Here is a tiny trained network, its code and every weight. The questions are about switching its units off for an input and a class, where a switched-off unit gives its printed mean instead of its output.

import numpy as np


def w(rows, s, z=0):
    codes = np.array(rows[::2]) - 128.0
    scale = np.full(codes.shape[1], s)
    scale[-1] = z or s
    return codes * scale


def norm(h):
    return h / np.sqrt((h * h).mean(-1, keepdims=True) + 1e-5)


def f(y):
    return np.maximum(y, 0)


def log_softmax(a):
    a = a - a.max(-1, keepdims=True)
    return a - np.log(np.exp(a).sum(-1, keepdims=True))


def net(x, mask):
    res = np.array(x, float).reshape(1, 5) / 4 @ E
    u = 0
    for l in range(3):
        y = f(norm(res) @ A[l][:, :-1].T + A[l][:, -1])
        res = res + np.where(mask[u : u + 7], y, B[l][:, -1]) @ B[l][:, :-1]
        u += 7
    return log_softmax(norm(res)[-1] @ U[:, :-1].T + U[:, -1])


A, B = {}, {}
E = w([
[254,118,108,112,156],'x0',
[100,104,113,106,165],'x1',
[129,127,130,128,129],'x2',
[130,160,165,42,137],'x3',
[127,128,130,128,130],'x4',
],0.0093)
A[0] = w([
[174,124,91,152,162,141],'0.n1',
[95,132,8,88,184,139],'0.n2',
[95,118,124,93,186,113],'0.n3',
[146,75,47,207,159,76],'0.n4',
[112,29,128,113,155,3],'0.n5',
[154,198,150,168,79,30],'0.n6',
[165,104,106,115,132,61],'0.n7',
],0.013,0.0032)
B[0] = w([
[65,106,57,31,170,229],'0.n1',
[150,112,252,164,52,196],'0.n2',
[150,132,155,109,104,181],'0.n3',
[108,192,179,225,105,255],'0.n4',
[204,36,138,175,65,155],'0.n5',
[214,2,192,111,22,184],'0.n6',
[75,51,72,91,224,182],'0.n7',
],0.0076,0.0065)
A[1] = w([
[78,83,43,114,139,65],'1.n1',
[1,25,180,116,179,170],'1.n2',
[184,127,88,127,178,10],'1.n3',
[82,153,150,160,50,1],'1.n4',
[158,184,132,66,109,225],'1.n5',
[149,38,177,82,96,201],'1.n6',
[83,136,153,141,55,101],'1.n7',
],0.0093,0.002)
B[1] = w([
[139,104,91,55,194,150],'1.n1',
[238,109,95,91,113,223],'1.n2',
[149,99,72,97,105,168],'1.n3',
[80,77,85,111,207,200],'1.n4',
[66,179,184,177,145,192],'1.n5',
[129,145,191,177,66,255],'1.n6',
[166,108,57,3,187,211],'1.n7',
],0.0071,0.0069)
A[2] = w([
[70,232,192,59,116,239],'2.n1',
[21,121,118,76,88,81],'2.n2',
[114,128,83,216,94,251],'2.n3',
[94,135,49,253,144,136],'2.n4',
[48,127,19,96,185,179],'2.n5',
[142,117,130,93,42,98],'2.n6',
[255,127,149,123,164,179],'2.n7',
],0.0074,0.0035)
B[2] = w([
[156,210,86,222,162,232],'2.n1',
[174,2,93,156,92,160],'2.n2',
[169,151,203,47,170,219],'2.n3',
[100,232,138,100,126,208],'2.n4',
[157,122,62,139,116,202],'2.n5',
[61,77,127,209,146,189],'2.n6',
[11,79,80,135,103,253],'2.n7',
],0.0082,0.0054)
U = w([
[105,92,22,87,174,42],'0',
[102,255,167,167,193,250],'1',
[131,74,196,155,89,61],'2',
],0.017,0.0013)

Each question gives the input, the list of numbers given to net, and the class t.
The units are the neurons (one row each of A and B). Each row of codes is followed by its name. A weight is (code - 128) times the scale printed after its matrix; where a second scale follows, it is the last column's (A, B and U).
mask holds one flag per neuron, layer by layer. A switched-off neuron (its flag False) gives its mean, the last column of its row in B, instead of its output. The means were averaged over made-up inputs and are rounded, as every weight is.
A unit's drop is (log p(t) with every unit on - log p(t) with that unit switched off) / (log p(t) with every unit on - log p(t) with every unit switched off).
The circuit of an input: a set's keep is (log p(t) with only the set's units on - log p(t) with every unit switched off) / (log p(t) with every unit on - log p(t) with every unit switched off). Starting from the 12 units with the biggest drops (on a tie, the unit counted first), units are removed one at a time, each time the one whose removal leaves the highest keep (on an exact tie, the one counted first), for as long as the keep stays at least 0.8.
units of the circuit, in order: the units of the circuit, biggest drop first
unit that matters most: the unit with the biggest drop
top k neurons: the k neurons with the biggest drops, biggest first
k most important neurons of layer l: the k neurons of layer l with the biggest drops, biggest first
drop of u: that unit's drop, to one decimal
input [4,8,6,-3,-5], class 2: units of the circuit, in order => [0.n2]
input [1,4,-6,-2,5], class 2: top 2 neurons => [0.n2, 0.n5]
input [6,7,-8,1,-4], class 2: 2 most important neurons of layer 1 => [1.n6, 1.n7]
input [3,-4,5,-4,-6], class 1: units of the circuit, in order => [0.n4, 2.n4]
input [1,6,-6,-7,-4], class 1: top 3 neurons => [0.n4, 2.n4, 0.n6]
input [-3,-3,-3,-3,4], class 0: 2 most important neurons of layer 1 => [1.n7, 1.n4]
input [4,-5,-3,-7,-5], class 1: units of the circuit, in order => [0.n4, 2.n4]
input [0,7,-8,5,-1], class 2: top 2 neurons => [0.n2, 0.n4]
input [-8,-4,6,7,-1], class 0: 2 most important neurons of layer 0 => [0.n4, 0.n2]
input [3,7,-4,-6,-1], class 2: top 2 neurons => [0.n2, 0.n5]
input [7,-8,2,-8,1], class 1: top 4 neurons => [0.n4, 1.n7, 2.n4, 1.n2]
input [-6,7,4,5,1], class 2: 3 most important neurons of layer 0 => [0.n2, 0.n3, 0.n1]
input [-5,1,3,-8,7], class 1: top 2 neurons => [0.n4, 0.n1]
input [-8,-1,-1,6,8], class 0: unit that matters most => 2.n2
input [-5,7,-5,-2,7], class 2: top 3 neurons => [0.n2, 0.n5, 0.n1]
input [5,6,-6,-1,-6], class 2: drop of 0.n2 => 1.5
input [4,7,5,0,0], class 2: drop of 0.n2 => 0.9
input [-5,-4,2,-4,5], class 0: drop of 2.n5 => 0.0
input [-7,-7,-5,6,1], class 0: 2 most important neurons of layer 1 => [1.n7, 1.n4]
input [-3,-5,8,-7,-4], class 1: unit that matters most => 2.n4
